Below are the code and all the weights of a small trained network. Each question names an input and a class and asks about switching units off, where a switched-off unit gives its printed mean instead of its output.

import numpy as np


def w(rows, s, z=0):
    codes = np.array(rows[::2]) - 128.0
    scale = np.full(codes.shape[1], s)
    scale[-1] = z or s
    return codes * scale


def norm(h):
    return h / np.sqrt((h * h).mean(-1, keepdims=True) + 1e-5)


def f(y):
    return y / 2 * (1 + np.tanh(0.7978845608 * (y + 0.044715 * y**3)))


def log_softmax(a):
    a = a - a.max(-1, keepdims=True)
    return a - np.log(np.exp(a).sum(-1, keepdims=True))


def net(x, mask):
    res = np.array(x, float).reshape(1, 7) / 4 @ E
    u = 0
    for l in range(2):
        y = f(norm(res) @ A[l][:, :-1].T + A[l][:, -1])
        res = res + np.where(mask[u : u + 16], y, B[l][:, -1]) @ B[l][:, :-1]
        u += 16
    return log_softmax(norm(res)[-1] @ U[:, :-1].T + U[:, -1])


A, B = {}, {}
E = w([
[141,99,130,142,137,136,101,126,117,98,129],'x0',
[137,123,136,134,167,149,181,38,255,108,88],'x1',
[62,101,64,142,87,156,78,23,112,178,186],'x2',
[160,56,109,98,94,139,90,189,213,206,128],'x3',
[69,196,114,99,159,127,54,141,199,102,159],'x4',
[116,151,125,115,120,128,149,130,134,147,128],'x5',
[193,198,143,168,57,115,38,68,132,155,95],'x6',
],0.0071)
A[0] = w([
[41,109,34,198,102,162,138,15,147,184,123,67],'L0N1',
[206,135,101,144,56,129,208,117,75,151,74,87],'L0N2',
[141,133,74,82,176,93,154,175,98,178,179,76],'L0N3',
[152,169,232,77,183,132,144,167,138,116,2,69],'L0N4',
[154,241,176,125,178,91,132,35,71,57,132,129],'L0N5',
[116,18,157,162,101,154,230,88,69,185,91,112],'L0N6',
[144,59,119,97,163,169,166,156,127,75,229,119],'L0N7',
[117,123,59,96,210,133,53,118,122,143,97,3],'L0N8',
[44,126,95,9,149,113,122,135,173,62,192,10],'L0N9',
[186,86,130,160,209,160,177,41,214,133,185,66],'L0N10',
[82,37,105,90,125,131,103,163,192,154,71,120],'L0N11',
[138,96,159,133,82,109,69,218,251,189,111,30],'L0N12',
[144,109,195,137,94,147,219,34,193,88,105,105],'L0N13',
[56,136,130,31,241,171,190,79,30,101,117,120],'L0N14',
[204,80,98,69,69,199,103,151,186,154,150,25],'L0N15',
[34,228,139,132,148,119,55,172,198,100,149,90],'L0N16',
],0.0065,0.0023)
B[0] = w([
[147,160,150,64,186,174,123,94,65,127,192,253],'L0N1',
[99,63,182,92,89,143,56,128,194,77,69,178],'L0N2',
[151,126,127,150,108,118,84,124,108,130,169,152],'L0N3',
[160,174,167,66,187,185,94,101,106,148,221,188],'L0N4',
[161,67,52,166,108,184,193,127,65,186,53,212],'L0N5',
[19,88,182,32,153,118,48,95,180,57,103,226],'L0N6',
[170,177,137,156,103,83,103,100,143,182,124,187],'L0N7',
[87,150,111,109,134,116,175,83,116,55,120,133],'L0N8',
[74,114,189,112,151,89,85,95,143,115,114,193],'L0N9',
[149,193,80,133,91,84,165,161,144,49,211,226],'L0N10',
[112,120,81,173,175,105,196,119,76,137,111,208],'L0N11',
[133,108,108,134,114,168,177,95,62,157,71,224],'L0N12',
[86,187,51,145,82,93,138,208,135,99,114,218],'L0N13',
[137,86,135,255,120,151,131,147,124,198,101,229],'L0N14',
[101,96,62,143,136,200,138,103,116,137,100,194],'L0N15',
[105,24,166,89,64,172,111,115,151,23,36,206],'L0N16',
],0.0073,0.0058)
A[1] = w([
[113,40,40,119,191,108,148,162,170,193,96,103],'L1N1',
[112,154,158,98,73,127,142,101,129,109,109,67],'L1N2',
[107,86,149,138,38,128,78,197,59,139,164,103],'L1N3',
[62,67,117,183,246,61,139,189,155,168,199,25],'L1N4',
[193,156,88,125,71,168,81,107,140,198,66,119],'L1N5',
[226,210,119,139,69,163,60,69,97,115,111,3],'L1N6',
[199,196,171,121,195,158,154,200,133,154,85,96],'L1N7',
[181,143,154,98,133,123,111,164,48,90,143,172],'L1N8',
[192,85,188,115,156,144,176,188,148,94,96,145],'L1N9',
[87,90,146,109,132,130,116,140,174,52,72,72],'L1N10',
[63,110,96,157,151,128,125,64,74,172,213,110],'L1N11',
[62,94,124,158,145,143,148,111,109,69,146,106],'L1N12',
[146,123,86,162,118,163,170,74,255,83,122,175],'L1N13',
[124,97,183,244,86,166,109,96,131,64,89,140],'L1N14',
[133,158,144,60,156,141,79,149,149,136,115,77],'L1N15',
[96,83,163,98,174,101,187,145,113,118,147,95],'L1N16',
],0.008,0.0035)
B[1] = w([
[179,169,148,178,160,169,197,127,94,125,43,206],'L1N1',
[156,67,192,85,111,112,124,125,129,168,137,134],'L1N2',
[91,211,53,107,83,91,197,148,115,54,161,212],'L1N3',
[208,156,211,196,46,82,87,122,254,211,123,190],'L1N4',
[145,114,186,223,191,102,151,138,151,127,143,203],'L1N5',
[149,108,212,128,122,92,122,162,240,183,129,184],'L1N6',
[187,111,76,50,148,163,78,58,125,98,206,168],'L1N7',
[82,125,98,143,175,112,144,105,184,127,130,175],'L1N8',
[54,144,105,90,148,188,77,70,82,131,180,192],'L1N9',
[66,109,127,116,94,99,92,74,91,140,122,205],'L1N10',
[196,126,118,92,199,148,115,138,146,89,160,241],'L1N11',
[178,135,175,84,111,169,107,150,118,164,82,215],'L1N12',
[79,137,116,139,86,70,113,221,16,132,155,254],'L1N13',
[122,117,113,109,142,108,165,135,175,182,96,220],'L1N14',
[161,104,82,175,106,110,144,71,111,179,119,134],'L1N15',
[199,69,172,169,104,83,86,98,198,138,97,164],'L1N16',
],0.0078,0.0062)
U = w([
[189,125,127,39,194,191,60,24,134,107,254,111],'0',
[25,46,183,75,52,110,69,83,122,109,34,101],'1',
[200,120,219,212,101,73,126,124,215,183,120,254],'2',
[176,109,68,207,153,222,212,124,60,156,44,75],'3',
[92,228,61,136,49,41,187,201,100,74,204,77],'4',
],0.0094,0.0025)

Each question gives the input, the list of numbers given to net, and the class t.
The units are the neurons (one row each of A and B). Each row of codes is followed by its name. A weight is (code - 128) times the scale printed after its matrix; where a second scale follows, it is the last column's (A, B and U).
mask holds one flag per neuron, layer by layer. A switched-off neuron (its flag False) gives its mean, the last column of its row in B, instead of its output. The means were averaged over made-up inputs and are rounded, as every weight is.
A unit's drop is (log p(t) with every unit on - log p(t) with that unit switched off) / (log p(t) with every unit on - log p(t) with every unit switched off).
The circuit of an input: a set's keep is (log p(t) with only the set's units on - log p(t) with every unit switched off) / (log p(t) with every unit on - log p(t) with every unit switched off). Starting from the 12 units with the biggest drops (on a tie, the unit counted first), units are removed one at a time, each time the one whose removal leaves the highest keep (on an exact tie, the one counted first), for as long as the keep stays at least 0.8.
units of the circuit, in order: the units of the circuit, biggest drop first
unit that matters most: the unit with the biggest drop
k most important neurons: the k neurons with the biggest drops, biggest first
k most important neurons of layer l: the k neurons of layer l with the biggest drops, biggest first
input [2,1,3,7,4,0,-7], class 2: 3 most important neurons -> L1N4, L0N9, L0N5
input [5,7,6,-3,4,-1,-5], class 4: 3 most important neurons -> L0N10, L1N13, L0N13
input [6,0,0,-1,8,-2,6], class 1: units of the circuit, in order -> L0N16
input [-3,5,-5,-1,-2,8,-3], class 0: 3 most important neurons -> L0N4, L1N7, L1N3
input [4,-2,4,3,-1,8,7], class 2: 2 most important neurons -> L1N6, L1N5
input [6,6,-8,-6,-4,6,-5], class 0: units of the circuit, in order -> L0N4, L1N7
input [-3,-3,5,-5,7,-5,6], class 1: 4 most important neurons of layer 0 -> L0N16, L0N7, L0N14, L0N4
input [5,5,-4,-2,-3,2,0], class 4: 3 most important neurons of layer 0 -> L0N13, L0N10, L0N1
input [5,-2,-6,-3,8,1,-5], class 1: 2 most important neurons of layer 0 -> L0N16, L0N9
input [5,8,-1,-4,-6,2,7], class 4: units of the circuit, in order -> L0N13, L1N13
input [-8,-6,6,6,-4,-4,7], class 2: 4 most important neurons -> L1N5, L1N6, L1N13, L0N13
input [-4,2,-2,-3,1,-3,-3], class 2: units of the circuit, in order -> L0N14, L1N4
input [-7,0,-4,8,0,-6,7], class 3: 2 most important neurons -> L0N12, L0N15
input [6,-8,4,1,-7,4,-2], class 4: 4 most important neurons -> L1N3, L0N16, L0N9, L0N3
input [5,7,5,-1,-1,8,-4], class 4: units of the circuit, in order -> L0N10
input [1,8,-8,5,0,2,-5], class 0: 4 most important neurons -> L0N4, L1N7, L1N9, L1N3
input [-5,8,-7,-5,-8,7,0], class 1: units of the circuit, in order -> L0N2, L0N6
input [5,3,2,6,-7,-6,6], class 1: 3 most important neurons of layer 0 -> L0N6, L0N2, L0N5
input [-1,-6,6,-2,-4,5,-8], class 2: 2 most important neurons -> L1N4, L0N14
input [-5,-5,-5,-5,5,2,-3], class 0: 3 most important neurons of layer 0 -> L0N4, L0N6, L0N13
input [0,6,-3,6,3,-8,4], class 3: unit that matters most -> L0N12
input [5,-4,2,0,4,6,-2], class 1: 2 most important neurons -> L0N16, L0N9
input [1,4,7,-3,-8,-1,6], class 1: 4 most important neurons of layer 0 -> L0N2, L0N6, L0N4, L0N13
input [-3,-7,-8,-8,-6,-3,5], class 0: 2 most important neurons -> L1N7, L0N4
input [3,0,4,1,3,8,7], class 2: 3 most important neurons -> L1N6, L0N6, L1N5
input [8,2,-5,3,-4,-7,-1], class 0: 2 most important neurons -> L0N4, L0N16
input [-5,-4,1,-6,-1,6,7], class 2: units of the circuit, in order -> L1N6
